Each row has two labels, one from each of two sets.
4 -356 -170 19 38 355 38 -25 -82 118 -6 42 -179 72 166 82 161 -238 -85
 -525 62 -141 115 269
(37), (12)
111 -516 -109 295 -164 128 139 139 -287 117 146 -101 -184 -56 154 -144
 156 -102 -71 -331 -32 50 -127 217
(38), (12)
-23 -284 82 -75 220 217 27 -458 -62 234 31 46 -263 70 113 93 146 -280
 112 -423 37 -142 -284 391
(27), (11)
107 -91 13 119 12 72 18 -66 -65 77 124 58 -29 78 92 -14 9 -50 40 -240 3
 -28 -58 196
(27), (12)
107 -609 -409 86 269 432 65 217 301 391 -37 135 -265 -176 519 59 546
 -150 -612 -242 75 -37 -159 340
(38), (12)
22 -136 46 79 -93 75 22 -193 -87 73 44 31 -153 12 215 56 204 -237 -22
 -174 104 -125 -80 157
(24), (12)
-188 -225 -114 230 139 -19 128 -22 178 -18 210 100 -95 -80 -282 -293
 -244 203 172 -515 -84 40 -81 274
(38), (12)
136 -80 -89 -10 -43 65 -86 -228 94 205 -12 146 -124 14 301 121 195 -33
 -127 -161 2 -275 -165 276
(27), (11)
-38 -86 73 65 38 87 97 -177 39 -23 2 87 -68 19 88 101 129 -193 -32 -148
 110 -49 -22 131
(27), (12)
-59 53 71 135 -60 -42 71 -241 -189 -34 76 -57 -76 191 141 11 -32 -362
 284 -343 164 -185 -101 255
(27), (12)
-26 -552 -103 508 -143 20 274 -188 -213 161 429 7 -173 229 89 -156 -24
 -126 -14 -826 -163 -77 -293 514
(38), (11)
290 -279 -239 262 -142 170 59 -226 -100 49 150 22 -171 -6 321 127 311
 -194 -40 -519 23 -181 -150 435
(24), (12)
129 -483 -142 294 -99 21 158 -56 -233 222 339 -47 -95 352 199 34 31 -127
 32 -487 -62 -81 -232 361
(38), (9)
48 -196 -65 64 30 136 20 -59 23 -25 -27 43 -169 60 259 400 57 -180 -159
 -205 69 -170 -185 222
(24), (12)
60 -189 19 23 -26 68 80 -150 -94 136 151 -86 -129 212 172 79 -23 -159 49
 -179 116 -131 -178 224
(27), (12)
159 -217 -161 95 -110 183 405 -113 178 183 -83 108 -127 -13 447 171 418
 -167 -244 -88 163 -146 -76 119
(27), (12)
-12 -96 -52 -14 208 174 64 -67 45 69 -145 17 -133 26 227 186 297 -240
 -185 -215 129 -78 -160 107
(27), (12)
-73 -453 -134 347 -240 91 38 -16 -84 104 228 -38 -141 -26 177 -50 86 -21
 -134 -435 -2 61 -54 172
(38), (12)
-79 -241 -43 127 194 223 130 -273 324 161 35 100 -195 -123 58 -144 246
 80 -77 -488 7 -101 -251 495
(24), (9)
-6 -189 14 54 0 139 63 -154 -115 156 40 29 -245 143 306 124 72 -316 50
 -296 140 -146 -99 337
(27), (12)
18 -142 37 28 -15 -70 -40 -329 83 126 34 98 -139 -27 244 68 118 -25 -13
 -119 -20 -193 -98 239
(27), (9)
38 -241 -37 246 -45 89 61 -96 -210 63 145 -65 -12 142 177 165 83 -213
 173 -544 32 -95 -113 276
(24), (11)
31 -111 -52 163 -57 164 -105 -473 64 35 -36 64 -172 -10 317 327 362 -185
 -171 -224 186 -187 -104 259
(27), (12)
83 -78 10 -112 -53 117 -1 -108 -115 71 -75 -63 -70 34 215 195 197 -219
 -11 62 113 -153 5 82
(24), (3)
-42 -13 124 -8 29 5 64 -31 87 6 -28 -67 34 -78 -42 157 75 -167 121 82
 168 -97 -97 37
(27), (11)
29 -218 -129 -31 42 257 -43 -63 129 206 -64 235 -193 98 349 128 186 -24
 -287 -191 83 -46 -135 169
(27), (12)
56 -177 48 172 -2 -279 135 -270 -167 50 279 -86 -122 161 85 19 -72 -144
 192 -424 -21 -176 -242 389
(27), (11)
178 -209 73 90 -189 -10 62 -334 -94 124 -20 -97 -125 -154 285 162 113
 -73 8 -67 16 -277 -201 333
(27), (11)
-33 -124 30 -10 214 142 38 -266 43 45 5 110 -198 -100 85 -22 151 -152
 -63 -220 149 -44 -80 201
(24), (11)
75 -51 197 63 -159 -83 -152 -436 -161 77 237 -5 -50 193 157 -73 37 -202
 230 -172 161 -167 -430 220
(27), (12)

Each row has two labels, one from each of two sets.
-31 -26 -72 4 14 -50 97 113 39 41 27 176 -132 102 -35 -10 40 66 -24 -7
 -109 90 46 -8
vike, A
-98 8 -52 58 -39 -28 168 11 34 56 104 28 -28 88 -28 -16 3 -21 -25 -13
 -225 44 -122 73
vike, Z
-18 56 -38 64 -19 -42 20 29 -33 142 -5 -54 -16 -25 -23 104 26 -9 4 -1 7
 16 -89 76
nit, C
-19 61 -84 39 32 -22 176 -9 -13 -100 24 13 -48 63 -172 31 4 37 -54 108
 -170 -139 -81 167
nit, A
5 -86 -83 141 40 46 302 18 60 5 158 -67 5 2 -101 22 -21 12 -27 104 64
 163 -135 145
fuf, Z
-107 15 -40 98 -42 -23 113 42 22 90 88 6 -24 77 -20 -6 -14 -23 -47 -17
 -156 70 -175 78
vike, Z
22 -74 -72 58 84 50 164 -27 112 -86 79 93 -12 37 -93 0 -59 163 80 103 94
 112 -58 93
fuf, A
66 -38 -57 79 41 48 203 -33 91 -67 82 -42 38 -59 -108 -17 -58 41 -30 73
 110 44 -30 120
Nobul, Z
32 -66 -70 95 20 71 305 -79 81 -26 127 5 38 -35 -81 -18 -94 53 -4 69 76
 135 -97 127
fuf, W
22 -86 -51 27 34 45 322 -81 71 25 144 34 16 -45 -49 5 -86 37 14 40 58
 143 -74 102
fuf, W
-7 13 -115 137 -27 -86 305 198 -21 112 40 -2 -105 21 -126 88 63 -110
 -227 68 -67 130 -76 163
nit, Z
-126 -40 -74 149 -52 -16 197 79 75 71 145 44 -34 82 -23 -44 21 -43 -73
 -48 -180 129 -177 71
vike, Z
-6 -28 -56 16 32 29 155 -40 66 -16 86 -19 -8 -20 -86 -18 5 58 14 42 27
 -20 -63 104
fuf, W
3 -21 -31 147 23 47 183 -90 112 -94 119 72 68 131 -104 -33 -86 86 31 115
 -44 74 -111 123
fuf, Z
-93 -34 -84 71 -75 11 273 83 19 151 130 18 -22 51 8 2 -3 -96 -122 -33
 -172 161 -202 60
vike, Z
-32 -4 -47 135 12 -21 184 116 18 -93 44 -49 -31 33 -144 31 44 -54 -126
 67 -126 -38 -138 190
nit, Z
75 118 -29 -25 0 -60 325 -32 -20 -5 9 149 -58 94 -100 112 -91 -14 -43
 120 -137 5 63 80
nit, A
-20 -8 -97 128 -63 -151 -17 75 112 313 47 13 -110 28 -18 73 11 91 -20
 -94 -29 192 -6 -32
vike, C
-31 -84 -77 114 55 81 199 -49 104 -53 160 -42 35 -32 -79 -18 -33 74 26
 62 92 47 -166 140
fuf, Z
-119 -33 -60 103 -47 -27 198 111 44 104 121 24 -39 90 -18 -26 14 -93
 -136 -57 -168 139 -88 41
vike, Z
51 -63 -47 23 82 2 35 95 32 -123 -21 142 -77 54 -77 -1 37 74 1 95 40 70
 56 45
fuf, A
8 -27 -65 111 -32 13 241 28 100 14 95 -70 4 30 -103 -45 -10 -27 -123 19
 -22 28 3 60
Nobul, Z
35 33 -76 120 40 -20 -9 7 9 60 -30 -72 -48 -75 -112 93 25 97 14 53 142
 -64 -79 142
nit, C
29 -88 -101 -10 39 41 265 -84 63 49 148 40 8 -77 -20 11 -55 57 27 49 96
 82 -55 136
fuf, Z
38 -61 -73 164 4 48 295 14 118 6 102 28 17 -2 -85 -30 -60 42 -49 76 105
 194 -25 69
Nobul, Z
17 -30 -58 104 11 59 241 -91 100 43 116 -37 33 -25 -84 -17 -96 207 -6 15
 18 74 -79 107
fuf, Z
59 37 -11 32 29 -43 103 72 -83 -147 -90 75 -44 53 -74 56 -4 -38 -70 184
 -24 20 -26 98
nit, A
-15 -61 -61 2 32 36 230 -80 77 7 169 -35 30 -24 -63 -19 -33 38 6 18 -9
 14 -81 86
fuf, Z
51 -9 -53 38 11 24 334 -11 3 -10 88 4 14 -27 -76 -8 -61 -48 -87 81 -6 61
 -34 108
fuf, Z
33 -20 -60 45 14 24 318 -143 75 6 145 -17 55 -15 -68 -24 -114 46 27 73
 -22 84 -82 96
fuf, Z
-58 -36 -87 155 39 -27 -41 114 -10 127 39 -151 -48 -100 -95 115 133 49
 -27 -8 190 19 -236 165
nit, C
-7 -134 -96 187 168 27 -306 77 83 136 32 -226 -59 -221 -140 70 160 257
 128 -50 525 -60 -104 131
fuf, C
-19 42 -53 46 3 -28 172 -27 -19 109 69 -61 6 -49 -78 115 -8 -3 -32 64
 -32 -32 -153 171
nit, Z
-33 50 -21 151 3 -31 71 20 -19 51 42 -92 45 -10 -38 95 -42 -25 8 73 7 29
 -250 154
nit, C
23 -28 -59 116 42 19 180 35 94 -87 58 100 -23 65 -98 0 -29 79 -25 93 -11
 99 -16 80
fuf, A
159 -38 -122 -40 75 -6 418 78 69 -72 27 260 -162 58 -154 14 -64 39 -114
 132 14 120 277 33
fuf, A
41 -66 -48 91 66 103 229 -196 111 -73 126 36 61 -43 -77 -23 -125 171 134
 114 131 88 -105 115
fuf, Z
85 -8 -106 155 46 61 207 -70 182 112 88 -53 8 -100 -150 33 -69 115 -6 56
 228 85 -35 127
fuf, C
12 -81 -69 40 62 68 168 -9 73 64 126 44 23 0 -69 -1 -49 63 6 70 69 118
 -99 98
fuf, Z
112 11 -33 165 46 38 -97 -119 112 84 -20 -143 64 -113 -91 56 -80 195 88
 31 302 7 10 53
Nobul, C
-80 -21 -54 131 -11 -26 44 66 46 73 96 -36 -15 49 -39 -3 112 17 -21 -35
 -117 16 -196 91
vike, Z
38 -17 -55 45 16 15 63 -60 15 103 12 23 15 -64 6 63 -46 65 54 34 143 102
 -49 26
fuf, C
-6 54 -54 118 -30 -29 107 78 -6 127 27 -24 5 -8 -72 56 8 -20 -69 31 -17
 39 -141 70
nit, Z
19 -73 -61 3 -9 32 428 13 38 51 149 17 -15 -33 -30 -18 -30 -102 -131 19
 -31 160 -1 58
fuf, Z
13 -78 -31 62 -8 55 161 -65 44 149 123 -121 53 -136 38 14 7 -19 -29 -52
 157 123 -103 68
fuf, C
83 -62 -38 134 53 41 141 -15 46 44 33 -8 29 -71 -50 66 -60 53 42 95 211
 195 -74 109
fuf, C
-136 10 -45 98 -37 -19 115 31 11 51 132 13 -8 28 -23 -21 -5 -55 -15 -8
 -206 81 -206 85
vike, W
135 -21 -47 -42 62 37 239 5 26 -196 17 206 -40 42 -99 -48 -24 28 -63 117
 -36 43 142 25
fuf, A
-92 9 -76 64 -45 -42 180 65 -10 -42 95 40 -24 96 -56 -2 35 -53 -80 25
 -227 25 -137 99
vike, Z
-50 -31 -78 130 38 2 133 103 -4 -22 30 -90 -23 -13 -99 49 66 -27 -59 70
 54 10 -212 142
nit, Z
32 -46 -53 166 42 66 178 -81 157 -127 90 -6 54 42 -124 -80 -89 112 32 91
 26 48 -53 99
Nobul, W
-61 18 -73 85 12 -28 99 39 -6 16 65 -35 -45 -9 -92 83 52 15 -44 51 -58
 -49 -169 167
nit, Z
50 -55 -82 64 42 20 0 -76 83 191 -2 4 -10 -67 -2 77 -52 147 91 -12 202
 155 22 36
fuf, C
-101 -32 -34 158 -32 -5 149 48 29 64 115 -18 19 56 -15 10 -25 -31 -9 41
 -122 181 -271 111
vike, Z

Each row has two labels, one from each of two sets.
-52 -59 -72 -10 -1 116 66 131 149 -132 -64 95 173 30 35 -38 83 -136 -105
 84 76 29 55 -80
[6], B
181 61 129 60 -98 218 -169 182 -112 45 -142 -39 15 -16 8 -47 138 27 151
 -118 -105 -366 -21 150
[6], Y
25 -21 -63 51 84 -132 -244 51 -120 19 178 63 74 33 -64 -109 -17 -45 -24
 63 2 25 -119 -85
[9], H
-88 -147 -80 4 -63 -48 -29 -253 -167 39 84 -144 22 41 -99 -143 -199 169
 17 231 84 103 -75 -226
[9], Y
76 22 -51 -13 198 -57 -98 -11 -166 178 218 -138 -19 -27 -148 94 -69 127
 -52 35 115 81 -115 86
[10], H
16 -12 -4 35 -61 101 -205 244 73 11 -93 -110 174 50 107 -73 21 65 34 11
 -27 -270 70 29
[6], Y
-57 -41 91 27 -151 -1 -108 61 64 -9 -170 37 -62 18 109 -95 -51 140 146
 -29 -118 -199 150 -24
[6], F
-120 -50 -98 37 146 -140 -128 -30 -27 91 211 -70 -54 -29 -5 47 -185 132
 -177 125 109 115 -51 -60
[10], H
-38 -32 -58 15 -21 129 -36 228 191 -169 -19 176 178 15 52 -107 128 -185
 -88 24 35 -100 25 -7
[6], B
241 122 67 90 26 201 -221 469 -30 -75 -153 -35 134 31 34 -80 178 3 132
 -145 -82 -524 -27 148
[6], Y
92 58 44 34 -2 94 -67 233 47 2 -104 -109 78 29 32 -45 56 39 66 -20 -36
 -297 -22 30
[6], Y
149 67 53 32 4 103 -47 36 -102 -116 -58 222 -62 14 -72 -81 88 -111 50
 -61 -157 -115 -145 2
[9], B
115 25 40 50 18 -90 -128 43 -151 88 91 -2 121 78 16 -110 14 135 100 27
 -55 -119 -115 -17
[9], H
152 72 39 47 -18 317 30 215 -4 -83 -119 42 94 -29 -3 -15 207 -157 39
 -106 -40 -223 -69 106
[6], N
50 33 24 17 63 -5 -65 -100 -143 147 77 -134 -113 -39 -64 100 5 101 76
 -12 -35 -34 -40 70
[10], Y
-38 -64 -120 136 80 119 -320 343 12 79 104 -17 228 32 119 -76 77 34 -146
 64 87 -200 -24 65
[6], Y
-5 -4 -89 25 183 -66 86 -126 -88 47 238 30 16 17 -103 74 13 -16 -149 59
 103 302 -121 -7
[10], N
-309 -142 -194 119 85 -291 -180 -114 -51 142 397 24 162 52 47 -111 -221
 187 -262 245 111 263 -21 -137
[10], F
-144 -103 -116 125 144 -265 -303 2 -83 138 339 147 26 -9 35 -61 -134 97
 -189 106 -9 199 -8 68
[10], F
-240 -125 -245 41 96 -173 -47 -144 -16 81 349 70 217 49 31 -81 -144 65
 -338 251 171 407 -69 -164
[10], B
